Every row comes from one small tree of marks. Brackets hold a mark, then the marks that hang from it, in alphabetical order. Every link used is in the known rows. Which tree was each row made from?
Each row is shifted at random along 5 fixed directions that mean nothing.
Known rows
{R S {V A {D {C {Q P}}}}}: [ -93  306 -157   51  220 -476  109  -60  492  138  -74 -138  271  -44
   50 -451 -629 -143 -119  386 -320 -514  376 -189  455  -50  206 -329
  242  310 -495  179  518 -225  132  395   -8  -57  233 -206  201 -251
 -203   80 -239  280  382  141 -266 -397   51 -198  557  211  288   84]
{P {G C D L {T R}}}: [   7  -83   40  189   63 -152 -206   26 -103 -253 -132  164  157  -51
  -70  -13  163 -105 -151  -28  241   50 -317    4  -68 -104   37 -391
  -46  130  -17  127  -31 -146   20 -279   81  209 -289  144  -30   91
   48  154  128  197 -182  277  -13   51  198  438  201  -51 -214 -210]
{L {Q {P G}}}: [ 175 -188 -144  -18    1  -62 -419   51 -289  -71  -53  -10  112  -21
 -200  343   63  -23 -136 -442 -195  453  143 -126 -128 -316  256   19
   -7 -161  -26  147 -193   30  132 -103  -11  151  259  281 -250   94
  -23  -63  -65   18  239  281   49  250  364  283  -55  -52 -461 -114]
{R {S G} {V D}}: [ 176 -268 -233  419  291 -108 -191  133   46  103 -132   75   68  197
   76 -257  142  141   35   78    7 -143 -216  -20    1  -46  -88 -218
  148 -202 -345  103  100  -15    0 -137  123  383 -107   20  162 -103
  -37  160  -38  123  -77  145  192   62 -294  -27   20  -31  166  159]
{Q A {P B}}: [ 230  -15 -150  204 -161 -194  130  125  -67  -87 -104   99  -49  118
  173  -50 -193   65 -283   41   -4 -224 -185  395 -137  347   79 -320
  -74  221  104   47 -121 -353 -133   27  201  -43 -306 -181  162  -46
  333  296  237 -159 -111 -139 -134  -14   21  263  222  -99 -218 -226]
{D {C {V A}} {P {B {E T}} G}}: [ 311 -123  -91   96 -120 -395  200  125  -61   30 -125  -98 -164  367
  -13  124 -154  367 -272  220  -44 -100 -107  367   29  411 -217 -111
   30 -148  176  -79 -150 -147 -231   56  165  270 -152 -318  349  -62
  569  158   61 -256 -339 -367  171  147 -100   80 -103 -228 -178   26]
{P {B {E A}} {D {C V}}}: [ 174  314  -13  102  -61 -436  441   10  219  -82  -94  -67   51  128
  -45 -316 -402  -21 -137  630   11 -504  -46  199  281  320  -89 -225
  143  256 -151  -14  162 -317 -182  184  175   40 -173 -350  331  -91
  242  256  -28    3 -150 -226  -79 -228 -191 -155  278   21  224  -75]
{V A {D P}}: [  74  -18 -152 -220 -103 -249   -7  -63   90   43   49 -248    4  -65
    0   65 -421   68 -187 -118 -287   26  404  -47  137   37   86    7
   37   20 -136   26  151   15  123  344   -5 -146  337  -42   21 -124
   75 -119  -73  -54  331   11  -68   41  207    9  174  -18 -124  -27]
{C L {Q T} V}: [  46 -372 -108  315   25 -118 -144  151 -239  -87 -209  333    6  167
  191  -12   45  -63 -215 -133  205 -144 -438  293 -227  195  305 -552
 -116  239  -21  185 -164 -385 -119 -307   98   95 -449  155   90 -117
   94  284  310   80  -55  119 -224    6  184  545  204  -46 -382 -233]
{Q A D E {P B}}: [  29  471  389  -73  -51   -3   49 -140 -136 -319 -131 -175  190 -176
 -451   15  108  -69 -197  121  -74  310  -80  -38   71 -191  -39  243
  -67  -67  374  -96   -4   47 -115   69  145   -5  -17  -92   39  350
  300    1  -86  -21 -181  112  104  181  -37   77 -141 -114  -53 -283]
{G C L {Q D E} {T S} V}: [-152   37  211   47  389  -54 -345 -129  -69 -218  -93  -73  462 -102
 -411   83  259 -188 -190  -72   32  377   55 -383  121 -540  139  -85
  103  -29 -122  155   45   44  130 -132  -29  253  166  343 -278  176
 -287 -213 -247  248   85  592   81   55  240  241   66  -71 -145  -73]
{G {C Q} T V}: [-238   41  503 -129  193  119 -115 -241 -212 -317 -251 -286  252  -47
 -612  223  500   89  -86   75  116  472 -187 -236  111 -385 -284  292
   49 -300  204  -84 -141  312 -198 -149   29  396   69  200  121  337
  272 -261 -215   90 -468  328  433  474 -142  101 -392 -177  -34   -4]
{C L Q {V D}}: [ -51 -357  -41   90  160  -12 -426   35 -305 -120 -112  131   66   12
  -76  130  191  -49 -119 -404   81  276 -163 -127 -162 -271  281 -230
 -102  -72  -47  148 -136  -19  109 -230  -15  190  -46  433 -135    7
  -99  -15   62  232  146  369  -66  180  305  460  100  -38 -404 -229]
{S A {G C Q}}: [ -34  -10   47  -18  197 -190 -359  -95    8  -94   96   74  229 -188
 -331 -111  -50 -279   97  -16  -85  177  117 -473  182 -512  219 -115
    2  -53 -292  124  188  122  290 -114  -51  194  258  277 -230   47
 -464  -79 -228  453  329  484  -50  -47  266   29  141  125    3  -88]
{G A C D L {Q E T} V}: [-275 -142  219  372  531 -180  -88  -49   11 -101 -224   86  392  234
 -329  -25  277   20 -366  266  203  -67 -189 -120  123 -237   17 -299
  159   13 -143  122 -138 -109  -84 -247   20  442 -232  191   42   49
  -62 -112 -172  217 -334  335   80  -28  -32  253   73 -169 -100   94]
{B D {T R {S G P}}}: [ 541   51 -324   60   42  -34 -284   97  -64  -46   62 -199  159  -67
 -101   59   61   -1  155 -157 -252  381  186 -202   18 -235  -51  164
  164 -322 -278   78  182  107  164   44  139  196  457   12 -218   89
 -151    5 -138  -95  328  197  337  124  -65 -110 -113   33   97   14]
{E A {T {G {C V}}}}: [ 255 -418 -254  211  149    8 -327   57 -176  -12  -38  110  105   94
  -53    8   97  -78  -47 -230  -63  232   89  -84 -100 -162  210 -106
  135 -127 -396  202  -23  -45  124 -118  -43  136  110  413 -200  -69
 -235  -73  -71   59  343  288   41   79  188   60    6 -127 -261   34]
{R {S A G}}: [ 123  143  155 -279 -338 -105 -191 -161 -113 -332  125   60  -57 -489
   -6 -196 -249 -343  200 -194   17  226  -52 -196  -20 -220  199  -51
 -324  162   -9   43  320   97  272   79   68 -224   61  121 -120  130
 -168   96  113  326  374  282 -213   59  382  232  255  132  -51 -557]
{B D {E A {T S}}}: [ 382  379  -31   18 -109 -116  236  -73  159  -76   63 -227  236 -162
 -152 -274 -345 -222   91  391 -255 -104  280  -87  240   36   -9  203
  249   92 -403  -16  327  -54  -38  274  148 -216  298 -190   -6  -12
 -151   13 -175 -102  343   -5  102 -139 -174 -432   -4   29  371   14]
{E {A V} {T R {S D}}}: [ 663 -382 -558  238   62  -52 -218  168  -89  -29   97   77   -6   66
  360 -231 -144  -93   40 -224  -84  143  117   50 -177   83  287 -119
   89  -61 -530  207  233 -175  281   37   95  -86  139  275 -262 -193
 -314   58  127  -99  622  168  -37 -131  158    8  212  -96 -130 -120]
{Q A {D P}}: [  73  269    8  164  378 -154  -85  -18  130  -25 -123 -161  386   49
 -434 -197   25  -82  -84  320 -244   60  167 -294  318 -324   86   52
  274 -155 -260   84  211  -36   14   56   42  239  282   -7  -11   95
 -171  -70 -367  113  101  282  160  -84 -157 -214  -29   46  236  194]
{R {S {A V} G}}: [ 252 -253 -153   14  -98 -132 -134   -2  -64 -102   48   86 -150  -57
  173 -176 -153   -7   47 -134   42   65  -74   34  -87   20   79 -128
 -137  -23 -153   68  178    7  186   38   60   12  -59  122   18  -71
   -9  102  130  126  220  102  -78   53  157  144  179  -56 -116 -241]
{C L {Q {E T} {P D}} {V A}}: [   5  -70  274   27   96  -21 -182  -54 -338 -209 -170  -34   72   60
 -299  163  259   63 -198 -156   81  393 -212  -38  -94 -183   66   77
 -118 -205  278  -44 -162   87  -71 -136   62  186 -114  195   36  183
  229  -59    8   57 -129  166  117  276  122  336 -193 -205 -346 -269]
{D C {P B}}: [ 204    0  -57 -162 -262 -128 -256   57 -318 -258   41   29 -108 -156
   -1  249  -27  -20  -73 -379    5  355 -140   74 -210  -44  141 -184
 -255  -50  286   42 -141  -38  114 -120  117   39   21   89 -182  140
  192  109  224    5   55   95  -51  196  353  451  113  -44 -386 -450]
{A {V {D {P {B E}}}}}: [ 248   67   50 -143 -163  -85 -209    1 -275 -253   98  -96  -68 -170
  -95  102   -2  -17  -21 -263  -22  435  -53  -67 -125 -108   57   91
 -191 -213  203  -70  -16  132  130  -36  129   26  103  101 -171  139
  100  -11   98   15  158   90   75  171  213  239  -45 -132 -201 -388]
{Q A P T}: [ 215   77  -78  -33    3  -86 -177  -11  -85 -121  -25  -85  233 -116
 -163   57 -152 -188 -158 -158 -272  291  233  -88   29 -176  349   -1
   15   53 -113  143   98 -130  104  108   38 -103  289  114 -203   77
 -139  -58  -90  -35  424  267  -95  -19  288  123   84    3 -196 -138]
{T {G {C V} D L}}: [-179 -149  -80  236  308 -136  -65  -30  148   44 -224  -12  249  140
 -218  -27   88   80 -247  172   15 -186   37  -69  159 -123 -119 -266
  304   33 -304  150   -8  -90  -79  -40  -51  303  -31  113  133  -57
   53  -13 -191  151 -161  224   94   24  -69   35  135  -57  -37  250]
{V A {D {C L}}}: [ -16 -249  -66 -126 -201 -134 -235  -14 -213 -168   34  142 -166 -158
  152   90 -173  -66 -155 -413  105  127  -86   64 -185  -11  262 -323
 -273  124   91  107  -44  -54  191  -60   -6 -140 -133  267 -109  -47
   77   62  261  174  218  134 -293  122  482  479  321  -43 -471 -426]
{E {A {V {D C}}} T}: [ 320 -342 -290  429  223  -92 -151  169 -107  -39  -27  222  -30  220
  187 -279   44    9  -61   33  137  -50 -237  111 -146  120  166 -266
   69 -157 -271  121   36 -165   92 -242   80  145 -242  229  -36 -160
  -50  145  157   78  113   41  -10 -100   -1  107  103 -184 -116  -68]
{P {G C T}}: [-114  452  360 -164  -96 -218    1 -204   98 -325  -51  -67  290 -390
 -385 -226 -174 -393   61  323   -9   15  -57 -276  307 -249   56  -84
  -20  250  -46   36  329  -26   15    1   50  -47   63  -67   44  176
  -98   85 -124  364   28  305  -78  -80  189   67  158  161  177 -221]
{B D {E A}}: [ 248  284   20  -50  -43  -74  -64  -79  -24 -153  121  -94  231 -247
 -276 -142 -194 -318  136   97 -191  149  236 -288  164 -294  199  136
   90   16 -338   36  204   44  135   94   70 -108  323  121 -238   71
 -351  -69 -187  115  459  236    8  -67   71 -218   42   82  161 -147]
{V A {D {C {Q {P G}}}}}: [ -91  212  -57 -123  139 -423   37  -85  290  123  -66 -270  203   35
 -289   -9 -440   59 -252  232 -377 -129  475 -213  397 -142   59   -3
  253   -8 -176   57  219  -17   69  318  -80   78  381 -147  151 -110
   86  -91 -333  142  177   38  -46  -94  163 -144  192   51  -20  174]
{B {D P} E {T {R S}}}: [ 492  298  -96  -56 -424 -132  -15   58 -167 -302   69   18  -22 -302
  235  -94 -262 -237  113 -138   -7  105 -102  145 -140  123  155 -157
 -192  212   -5   54  181 -165   75   78  261 -234  -36 -119 -144   95
   28  258  269  -94  304   -8  -85    0  166  237  237   62  -23 -547]
{C L {V A {D {P B {G T}}}}}: [   7    0   20   50  101 -446  -79   56   31  -51  -96  -49   77  133
  -90  -77 -173   61 -228  118  -32  -63  -66  -29  167   52   41 -295
  -21   29   25   25  111 -161  -12   36   77  217  -60 -126  200  -69
  148  116  -39  145  -58   46  -30  -54  170  302  174  -37 -123  -97]
{D {C {Q {E A} {T G}} V} P}: [ -67  164  308  -32  123  -80  -18 -133 -111  -93 -187 -149  179   51
 -483   71  127   24 -128  212  -82  254    6 -109  173 -173  -74  191
  139 -258  115  -14   11  110 -168  -33   -9  209  106   20  111  160
  225 -138 -232   48 -159   60  222  204  -59  -46 -309 -146  -54   26]
{C {L {Q D}}}: [ -84   -3   15  159  121  -73  -94   -2  -37  -57 -184   59  213    3
 -189   -4   22 -111 -165   56  -22  -72  -82  -30   53 -130  140 -178
  119  109 -134  126  -45 -129  -83 -134   24   87  -53   87   33    9
   14   83  -29  113  -31  222  -45   48   17  121   55   23  -91   25]
{T R {S {P {G L Q}}}}: [ 129  103 -133   35 -163 -261  107    6  127  -42  -49    8   64  -95
  118 -111 -302  -72  -98  166    9 -302  -54  140   59  198  -66 -312
   69  268 -114   85  152 -213  -18   67  122  -41  -87 -221  136  -84
  146  269  101   53  -43   -1  -75  -76   64  146  312   83  -15 -151]
{V A {D {C {Q E}} {P {G L}}}}: [-184   90  130 -212 -253 -451   77  -91   39  -47    3   19 -103  -86
   -7   97 -487   25 -348    3  -17 -168   74  112   76  145   99 -303
 -155  218  249    8   21 -100   45  135  -19 -137 -128 -153  140  -92
  337   86  103  171  -22 -134 -315   -9  454  368  335  -48 -373 -301]
{R {S A {D P} {G T}}}: [ 112  290   76  -24 -103 -382  112  -40  223 -161   14  -41   27 -146
   47 -394 -350  -71   26  334  -15 -245  -84  -44  196   99  -91 -194
  -95  146  -62  -26  421  -97   58  186  174    4  -53 -349  254  -22
   78  226   31  177    8    2  -45 -142  -12   65  253   58  278 -197]
{C {Q A E T} {V D}}: [   4 -222   65 -122   72 -100   62 -117  -82   53 -183 -312  105  206
 -257  320  -94  230 -439 -102 -262  249  348   89   90   13   39  263
  115 -121   35    3 -134   28 -148  290  -35   26  253   58  128    0
  312 -283 -187 -252   57   -6   83  275   75   22 -178 -218 -326  120]
{P {B D {E {A V}}}}: [ 444 -115 -353  309  -64 -246  234  177   39   62   33   58  -71  267
  221 -160 -295  107 -157  225  -35 -343    0  340  -41  397   11 -202
  144   85 -282   12  -45 -289  -85   75  183    6 -177 -144  101 -229
  140  212  132 -221   81 -258  -28 -145 -164 -117  159 -155   -9  -10]
{S A D {G L V} P}: [  72 -105  -85 -138  206 -180 -251  -81   76  -24   69 -236  133  -15
 -337  109   23  131  -39  -60 -164  316  280 -392  158 -395 -129  148
  107 -357 -209   26  141  261  235  125  -30  354  473  102  -80   52
 -112 -221 -326  160  153  323  243  135   77  -52  -27  -36   11  122]
{S D {G C Q T} P}: [-151  419  164 -151  -73 -379  -35 -140  261 -233  102   13  210 -400
 -126 -299 -428 -348   -8  231  -47 -196   77 -300  276 -198  100 -287
  -91  331 -107   58  425  -80  221  118   51  -99  103 -153    4    8
 -208  152  -45  454  206  270 -262 -282  337  171  454  187  156 -286]
{P D {G A {C L} {T S} V}}: [   7  -54   32 -297   20 -309 -207 -147  -30 -260  -22 -219  202 -137
 -244  190 -135  -80 -212 -179  -62  350  317 -279  144 -347  126  -68
   -8  111 -164  172  120    8  233  214  -60  111  318  227 -166   99
  -93 -222 -218  174  237  397  -64   66  555  313  329  -24 -334 -204]
{P {B {E A}} {D {C L Q V}}}: [  76   48   21  -38 -330 -389  176   36 -125 -230  -29  202 -169  -13
  179  -45 -385 -109 -223   60  206 -289 -236  312  -94  299  206 -480
 -229  418  140   53  -85 -358  -41   -2  126 -118 -415  -64  123  -82
  268  309  307  115  -30 -141 -404 -109  355  437  477  -23 -352 -546]
{G C D T}: [  30  -53   16  -69  205  -31 -555  -58 -184 -267   52  -32  334 -258
 -306  128  142 -287   -6 -392  -97  558  161 -469   24 -618  351  -68
  -50  -64 -211  172   70   89  323 -136  -39  135  369  481 -451  158
 -479 -212 -140  277  456  646  -12   58  451  290  121   31 -210 -199]
{G L {Q A {D C} E} T V}: [-265  277  269   58  395 -317   51 -172  239  -93 -145 -117  497   17
 -464 -116 -127 -188 -326  437  -83  -73  195 -270  412 -315  130 -155
  233  172 -187  127  191 -127  -14   81  -47  162  136   16    3   49
 -155 -153 -364  249   -3  327  -80 -204  124    2  192    2   72   93]
{Q {D C {P B {G L}}} E T}: [  90  400   -7  221  156 -481  -19  120  162  -27  -81   76  324   60
 -266 -114 -214 -155 -248  401 -134 -168  -60  -33  244  -26  173 -387
  164  112   11  110  151 -337  -39 -130  100  205  -23 -312   12   14
   14  260 -108  153  -44   80 -109 -313  107  134  191   69   37   11]

Which tree is each row?
[ -44 -314  -67  560  342  -50 -371  166 -209  -81 -162  458  205  137
  -46 -144  339 -184  -58  -16  292 -130 -544  -26 -149 -178  239 -586
    9   53 -210  215 -211 -231  -18 -625   81  374 -435  330 -104  -19
 -241  261  136  331 -144  389  -40  -10    8  372  108   -3 -150  -60] : {G C {L Q}}
[ -63  578  231  116  233 -271   94  -77  212  -79  -70 -137  471  -78
 -504 -163 -156 -223 -199  483 -219 -120  151 -251  368 -271   68  -37
  233  113  -89   -1  155 -107  -68   73   91  119  166 -196    8  123
 -122   29 -338  160   12  221   10 -217  -64 -153   83   59  237   31] : {G L {Q A D {P {B E}}}}
[ 397   93  -65 -199 -492 -169  346 -124   99 -184   16 -164 -137 -201
  226 -193 -444  -42  -45  155  -18 -122  154  252   -7  388 -196   91
  -16  250 -153   -9  309  -68  -38  417  161 -358   -9 -258  187  -46
  276  105  126 -205  184 -200  -26   57    9 -117  180  -87   43 -249] : {B {E {T {G V} R {S A D}}}}
[ 210   21  152  205  214   56 -214  -24 -206 -209  -85  -30  211  -28
 -191  -83  282  -45  -34  -53   35  339 -165 -124  -60 -253   14  123
  -25 -236   14  -10   11  101   35 -130  153  205   -4  155  -84  204
  -60  -40  -29   29  -16  255  232  161 -114  110 -159 -141    6 -205] : {G D {Q A {E {T {R {S P}}}}}}
[ 196  154  -52 -133  -39 -281   19  -46   88 -171   62 -177   57  -84
   28 -110 -294  -32 -155   30  -85   72  178  -37  101   28    7  -17
  -43   73  -18  -13  231  -67  154  266  105  -51  136 -113    5  -12
   72   34   11   -6  190   81  -52  -81  163   98  249  -71  -50 -259] : {G {Q D} {T {S {A V} {P B}}}}
[ -23 -216 -163   20 -265  -75  231  -56  119   33 -234  -77 -157   28
  295   -4 -170  246 -243    2   82 -367  -69  430  -87  414 -322 -252
  104  229  -93   83   11 -106 -212  212   67  -69 -284 -171  396 -134
  575  168  200 -164 -278 -168   -4  235 -150   73  233 -118 -125   14] : {T {G {C L}} {R S {V D}}}
[-226  197  303   75  136 -161  161 -146   77 -162 -199   31  141  -26
 -298 -273  -37 -116 -103  475  130 -219 -254  -31  232  -51  -14 -170
   65  105   15   23  138  -79 -151  -98   22  112 -228  -23  266   55
  161   99  -69  302 -266   95  -66  -58  -68   20   95    9  106  -88] : {D {C L {Q {A V}}}}
[ -78  -70    9   34  -10 -318   69   10   -6   -1 -169   48   48  142
   50   41 -306   31 -437    6  -59 -163   27  231   41  204  276 -336
  -46  272   78  113   14 -325  -82  129   16  -94 -176  -70  165 -136
  226   79  102  -23   74  -21 -302  -73  277  360  255  -88 -367 -144] : {C L {Q {D P} E T} {V A}}
[ 175  132  127 -150   21    0  -90 -140  -84 -267  -54 -234   -8 -175
 -123 -204   98   27  108    1   44  341  -69 -168   58 -162 -157  242
  -66 -283   35  -61  286  245  107  120  104   83  102   78   62  185
  154  -68  -36   79   19  161  252  223 -110   -8  -66  -79  117 -261] : {T {R {S {A {V {D P}}}}}}
[  44  -71   29 -191 -108 -261   39  -85  -26 -145 -106 -233   83   26
 -184  282 -101  128 -286  -23  -11  159  127   41   61    9 -129  -23
   63   36   25   22  -66   -6  -52  145   21  136  108  -38   89   51
  337  -75  -80  -71 -147   56   85  187  227  242   81 -119 -276  -62] : {P D {G L T V}}
[ 368   80 -338  305   96 -412    0  192  109    1   -6   94  175  190
   54 -173 -326  -67 -243  188 -158 -220  139   82   64   77  279 -335
  172  176 -315  184   86 -415   86   89  118  105  -31  -89  -50 -154
 -104  202  -69    2  262   35 -174 -314  166   72  382  -36 -127  -50] : {Q D {P {B {E A}} {G V}}}
[ -51  118  141   60   38 -200   -3 -107   52 -102  -72  -31  215  -89
 -127 -130 -242 -141 -239   98 -119  -18  168  -98   95  -82  148  -42
   71  143 -127   82  166  -67   31  152   11 -100   35    7   32  -37
  -27  -56 -109  148  201  122 -119  -95  226  120  156  -99 -116 -130] : {C {Q {E {T {G A {V D}}}} P}}
[  87  -34  121 -471 -625 -146  231 -231  -26 -257   -3 -228 -320 -284
  213   89 -380   98 -137 -177   50   92   68  277  -91  315 -231  100
 -294  205  209  -79  165  123   -5  421   96 -359  -70 -181  254   43
  570    5  261 -141  -33 -175  -93  329  228  217  165 -115 -239 -422] : {S A {G {T {R {V D}}}}}
[ -12  369  296 -370 -231 -208 -110 -211  -82 -340   46 -140  115 -426
 -346  -25 -228 -281   52   -7 -107  305  118 -310  175 -330  134   85
 -170   79   76   20  249  124  178  141   26 -103  252   37 -100  227
  -58  -67 -126  288  196  265  -82   62  407  187  147  113  -66 -405] : {D {P {G A}}}
[ 213  395 -150 -319 -259 -328   76 -150  324  -77   52 -254  178 -411
   30 -265 -647 -310  130  144 -351 -133  426 -192  338  -85  130  -60
   97  345 -426  156  600  -90  209  483   45 -260  471 -222   20  -53
 -206   83 -156  157  542  209 -192 -215  205 -178  464  317  261 -157] : {T {R {S {P G}} V}}
[  -4  -54   93 -237 -432  -78 -201 -124 -244 -220   31  158   18 -381
   12  214 -307 -367 -188 -442  -59  248  129   61 -169  -66  405 -162
 -230  367   63  170  -43 -102  117   -2  -43 -412   13  223 -273   46
  -42   20  203   94  442  203 -399  106  652  409  209  -11 -535 -444] : {L {Q E {T {G C}}}}
[-278  324  535  252  448   36   83 -175    0 -164 -322  -67  393   71
 -676 -287  387  -96  -40  616  123  -31 -336 -251  323 -333 -137  142
  235 -169   -8  -53   90   73 -290 -205   55  359 -177   46  284  217
   69  -31 -313  288 -446  262  273   90 -440 -173 -302  -48  318  114] : {C L {Q D {E A}} V}
[ 195   67  -42  259  109  -82  117   14   62   24 -189  -52  272  102
 -136 -105  -80  -86 -168  282 -156 -126   37  100  127   81   57   22
  268   78 -243   77   77 -170 -190   -3  102  -10   24 -118  101  -36
   45   75  -57 -141   29   41   86  -18 -228 -177 -120  -42  108  189] : {L {Q D {E {T R}}}}
[ 388 -260 -171  182 -102   48  253   20  -66  -36 -127  -86 -107  196
  152 -100  -18  176  -94  180   52  -80 -135  387 -106  423 -185   83
  153  -86 -154  -22    3  -79 -203   43  139  -35 -172  -45  237  -98
  380   70  171 -318 -140 -212  197  151 -286 -132 -158 -251  -19   52] : {E {A V} {T R}}
[ 171  171  -72  -29 -140 -178  178  -23  159  -76  -44 -192  115  -88
   58 -127 -304  -22  -75  207 -132 -197   62  123  136  227 -102  -93
   81  195 -126    9  221 -177  -94  216  163 -106  103 -299  190  -68
  145  144   48 -122   44  -21   41  -41  -96  -21  131   21  173  -25] : {G {T {S P}}}
[ -22  280  215  -41  108  -24 -148 -119  -59 -217  -93  -96  333 -228
 -385  -38   48 -274  -48   59 -100  263   40 -265  147 -345  164   89
   65    0  -41   51  140   45   32  -47   35   14  179  113 -124  192
 -117  -52 -149  164  123  348   24   39   99   52  -38   52   16 -138] : {G {Q D T}}
